Below are the code and all the weights of a small trained network. Each question names an input and a class and asks about switching units off, where a switched-off unit gives its printed mean instead of its output.

import numpy as np


def w(rows, s, z=0):
    codes = np.array(rows[::2]) - 128.0
    scale = np.full(codes.shape[1], s)
    scale[-1] = z or s
    return codes * scale


def f(y):
    return np.maximum(y, 0)


def log_softmax(a):
    a = a - a.max(-1, keepdims=True)
    return a - np.log(np.exp(a).sum(-1, keepdims=True))


def net(x, mask):
    res = np.array(x, float).reshape(1, 7) / 4 @ E
    y = f(res @ A[0][:, :-1].T + A[0][:, -1])
    res = res + np.where(mask, y, B[0][:, -1]) @ B[0][:, :-1]
    return log_softmax(res[-1] @ U[:, :-1].T + U[:, -1])


A, B = {}, {}
E = w([
[211,124,106],'x0',
[68,193,99],'x1',
[2,189,86],'x2',
[97,86,75],'x3',
[117,129,185],'x4',
[57,139,188],'x5',
[148,173,160],'x6',
],0.0081)
A[0] = w([
[135,135,203,63],'neuron 0',
[120,146,203,83],'neuron 1',
[103,211,101,78],'neuron 2',
[91,62,53,154],'neuron 3',
[125,165,165,111],'neuron 4',
[178,222,83,99],'neuron 5',
[191,141,68,159],'neuron 6',
[113,10,142,253],'neuron 7',
[137,101,118,55],'neuron 8',
[172,129,145,102],'neuron 9',
[61,152,106,181],'neuron 10',
[193,134,169,109],'neuron 11',
[166,231,72,160],'neuron 12',
],0.013,0.0051)
B[0] = w([
[105,140,218,177],'neuron 0',
[110,161,217,182],'neuron 1',
[4,116,96,199],'neuron 2',
[170,164,61,206],'neuron 3',
[119,148,182,168],'neuron 4',
[83,50,133,188],'neuron 5',
[204,81,103,218],'neuron 6',
[231,190,74,254],'neuron 7',
[138,102,162,137],'neuron 8',
[163,82,145,180],'neuron 9',
[46,225,84,237],'neuron 10',
[192,81,184,217],'neuron 11',
[99,57,87,214],'neuron 12',
],0.014,0.0077)
U = w([
[118,166,81,128],'0',
[157,130,141,2],'1',
[93,8,90,78],'2',
[102,146,222,162],'3',
[137,186,111,178],'4',
[52,143,136,151],'5',
[134,87,111,192],'6',
],0.013,0.0068)

Each question gives the input, the list of numbers given to net, and the class t.
The units are the neurons (one row each of A and B). Each row of codes is followed by its name. A weight is (code - 128) times the scale printed after its matrix; where a second scale follows, it is the last column's (A, B and U).
mask holds one flag per neuron, in row order. A switched-off neuron (its flag False) gives its mean, the last column of its row in B, instead of its output. The means were averaged over made-up inputs and are rounded, as every weight is.
A unit's drop is (log p(t) with every unit on - log p(t) with that unit switched off) / (log p(t) with every unit on - log p(t) with every unit switched off).
The circuit of an input: a set's keep is (log p(t) with only the set's units on - log p(t) with every unit switched off) / (log p(t) with every unit on - log p(t) with every unit switched off). Starting from the 12 units with the biggest drops (on a tie, the unit counted first), units are removed one at a time, each time the one whose removal leaves the highest keep (on an exact tie, the one counted first), for as long as the keep stays at least 0.8.
circuit, biggest first: the units of the circuit, biggest drop first
unit that matters most: the unit with the biggest drop
k most important neurons: the k neurons with the biggest drops, biggest first
drop of u: that unit's drop, to one decimal
input [0,-6,-3,7,4,6,2], class 1: circuit, biggest first	neuron 7; neuron 10
input [-5,-2,-8,-2,-7,2,-5], class 4: unit that matters most	neuron 7
input [-2,-2,1,6,-8,-4,7], class 2: circuit, biggest first	neuron 12; neuron 7
input [5,-2,-6,4,-3,4,8], class 1: circuit, biggest first	neuron 12; neuron 2; neuron 11
input [2,-8,-4,8,-3,-7,8], class 1: circuit, biggest first	neuron 7; neuron 11
input [-2,6,1,-4,7,-6,-5], class 5: 2 most important neurons	neuron 7; neuron 6
input [7,1,6,0,4,-2,8], class 2: circuit, biggest first	neuron 12; neuron 5
input [6,1,4,6,0,-5,-8], class 0: 2 most important neurons	neuron 3; neuron 11
input [-2,-5,7,3,2,-3,-7], class 4: circuit, biggest first	neuron 12; neuron 7
input [2,-8,-3,6,5,-1,-8], class 1: circuit, biggest first	neuron 7; neuron 10
input [6,-5,-8,-4,-5,3,-6], class 1: circuit, biggest first	neuron 7; neuron 11
input [-1,-3,0,2,4,-1,4], class 3: circuit, biggest first	neuron 3; neuron 12
input [8,4,4,-5,4,1,-1], class 5: 2 most important neurons	neuron 6; neuron 11
input [5,-6,-8,-7,5,-1,3], class 3: circuit, biggest first	neuron 0
input [0,-1,4,4,-4,-4,3], class 2: 2 most important neurons	neuron 7; neuron 12
input [-5,-7,7,-4,-7,-3,-8], class 4: circuit, biggest first	neuron 12; neuron 5
input [-6,3,-2,-1,-1,-3,4], class 5: 2 most important neurons	neuron 7; neuron 6
input [-7,2,5,-1,2,-6,0], class 5: 2 most important neurons	neuron 7; neuron 2
input [2,4,7,7,-3,-3,8], class 5: 2 most important neurons	neuron 10; neuron 2
input [-8,-8,-7,1,3,-3,-1], class 1: most important neuron	neuron 7
input [-4,1,2,-5,-3,3,6], class 5: 3 most important neurons	neuron 2; neuron 11; neuron 10
input [0,0,5,6,-6,-8,2], class 2: drop of neuron 12	0.5
input [0,4,-6,8,-5,4,-3], class 0: drop of neuron 12	-0.1
input [7,-8,3,5,-6,5,-4], class 4: drop of neuron 7	0.3
